Here is a tiny trained network, its code and every weight. The questions are about switching its units off for an input and a class, where a switched-off unit gives its printed mean instead of its output.

import numpy as np


def w(rows, s, z=0):
    codes = np.array(rows[::2]) - 128.0
    scale = np.full(codes.shape[1], s)
    scale[-1] = z or s
    return codes * scale


def f(y):
    return np.maximum(y, 0)


def log_softmax(a):
    a = a - a.max(-1, keepdims=True)
    return a - np.log(np.exp(a).sum(-1, keepdims=True))


def net(x, mask):
    res = np.array(x, float).reshape(1, 4) / 4 @ E
    y = f(res @ A[0][:, :-1].T + A[0][:, -1])
    res = res + np.where(mask, y, B[0][:, -1]) @ B[0][:, :-1]
    return log_softmax(res[-1] @ U[:, :-1].T + U[:, -1])


A, B = {}, {}
E = w([
[194,125,138,162,71,73,172,56,184,254],'x0',
[164,191,149,234,152,150,191,125,31,144],'x1',
[142,32,142,162,132,112,223,139,160,112],'x2',
[187,140,70,92,116,27,93,134,57,108],'x3',
],0.0094)
A[0] = w([
[76,175,168,162,146,183,130,111,58,82,160],'N0',
[76,146,109,99,156,170,93,120,165,138,48],'N1',
[109,147,52,120,198,124,81,167,70,71,56],'N2',
[131,125,152,157,219,190,140,169,62,22,224],'N3',
[89,144,86,117,185,69,96,185,70,104,147],'N4',
[37,123,152,113,146,210,95,157,216,91,79],'N5',
[152,198,79,119,83,122,74,86,118,171,126],'N6',
[119,149,184,162,89,156,104,65,180,192,235],'N7',
[103,56,159,122,132,155,204,113,167,181,178],'N8',
[182,145,157,213,174,103,210,92,71,167,152],'N9',
[74,115,176,115,126,156,90,98,137,105,254],'N10',
[133,148,196,255,136,133,169,139,103,175,144],'N11',
[146,195,155,162,163,167,138,152,67,160,76],'N12',
[152,152,168,183,120,120,173,85,112,130,18],'N13',
],0.0091,0.0033)
B[0] = w([
[60,116,113,52,120,218,100,146,43,161,209],'N0',
[159,126,162,165,100,133,152,82,216,75,164],'N1',
[196,161,77,158,149,149,186,202,92,116,214],'N2',
[54,205,188,33,147,195,110,183,89,226,254],'N3',
[205,141,71,161,161,61,131,144,84,98,208],'N4',
[99,142,226,229,59,109,100,43,186,111,215],'N5',
[144,98,201,72,200,46,136,66,154,115,191],'N6',
[168,188,110,55,198,26,108,188,111,169,214],'N7',
[212,62,95,144,161,82,216,143,205,53,214],'N8',
[132,147,114,205,35,167,114,86,174,51,243],'N9',
[126,70,127,157,114,101,116,97,180,127,188],'N10',
[78,158,72,161,1,209,172,127,148,69,234],'N11',
[165,57,125,130,82,145,90,87,63,94,192],'N12',
[94,192,87,97,36,175,180,169,190,109,177],'N13',
],0.0078,0.012)
U = w([
[139,93,83,78,133,59,52,91,49,123,99],'0',
[41,96,225,37,159,172,167,128,128,149,108],'1',
[28,230,112,168,58,221,92,187,87,147,35],'2',
[101,188,224,108,173,45,69,69,188,161,46],'3',
[141,56,101,254,51,110,172,57,227,43,255],'4',
[193,161,26,87,203,73,192,218,130,148,55],'5',
],0.0077,0.0044)

Each question gives the input, the list of numbers given to net, and the class t.
The units are the neurons (one row each of A and B). Each row of codes is followed by its name. A weight is (code - 128) times the scale printed after its matrix; where a second scale follows, it is the last column's (A, B and U).
mask holds one flag per neuron, in row order. A switched-off neuron (its flag False) gives its mean, the last column of its row in B, instead of its output. The means were averaged over made-up inputs and are rounded, as every weight is.
A unit's drop is (log p(t) with every unit on - log p(t) with that unit switched off) / (log p(t) with every unit on - log p(t) with every unit switched off).
The circuit of an input: a set's keep is (log p(t) with only the set's units on - log p(t) with every unit switched off) / (log p(t) with every unit on - log p(t) with every unit switched off). Starting from the 12 units with the biggest drops (on a tie, the unit counted first), units are removed one at a time, each time the one whose removal leaves the highest keep (on an exact tie, the one counted first), for as long as the keep stays at least 0.8.
circuit, biggest first: the units of the circuit, biggest drop first
k most important neurons: the k neurons with the biggest drops, biggest first
drop when u is switched off: that unit's drop, to one decimal
input [-4,-2,0,-6], class 1: circuit, biggest first	N9
input [-3,1,6,-1], class 1: circuit, biggest first	N3, N9
input [-6,2,2,4], class 5: 2 most important neurons	N4, N11
input [0,5,-7,4], class 0: circuit, biggest first	N6, N12
input [-5,2,8,-6], class 1: 2 most important neurons	N3, N8
input [3,-3,2,1], class 5: 3 most important neurons	N9, N5, N11
input [1,1,-8,-2], class 0: 3 most important neurons	N3, N5, N12
input [3,2,-5,-4], class 3: 3 most important neurons	N7, N6, N2
input [5,3,-7,3], class 0: 3 most important neurons	N5, N3, N12
input [-3,-1,1,-5], class 1: 3 most important neurons	N9, N3, N11
input [-1,-7,-3,5], class 5: 2 most important neurons	N9, N5
input [-1,-8,-5,5], class 5: 2 most important neurons	N9, N2
input [4,-7,2,6], class 0: 2 most important neurons	N9, N5
input [4,-3,-7,4], class 3: circuit, biggest first	N6
input [3,4,-5,4], class 4: 4 most important neurons	N3, N9, N0, N7
input [0,-8,5,8], class 0: 2 most important neurons	N8, N9
input [-7,0,4,-7], class 1: 2 most important neurons	N3, N9
input [6,5,-6,7], class 4: 2 most important neurons	N9, N3
input [-3,-3,-7,-8], class 3: 3 most important neurons	N5, N11, N9
input [6,6,-6,2], class 4: circuit, biggest first	N3
input [-6,1,-6,4], class 5: drop when N4 is switched off	0.6
input [4,2,-4,0], class 3: drop when N6 is switched off	0.6
input [7,-2,-7,-6], class 3: drop when N12 is switched off	0.0
input [5,0,-5,2], class 3: drop when N6 is switched off	0.2
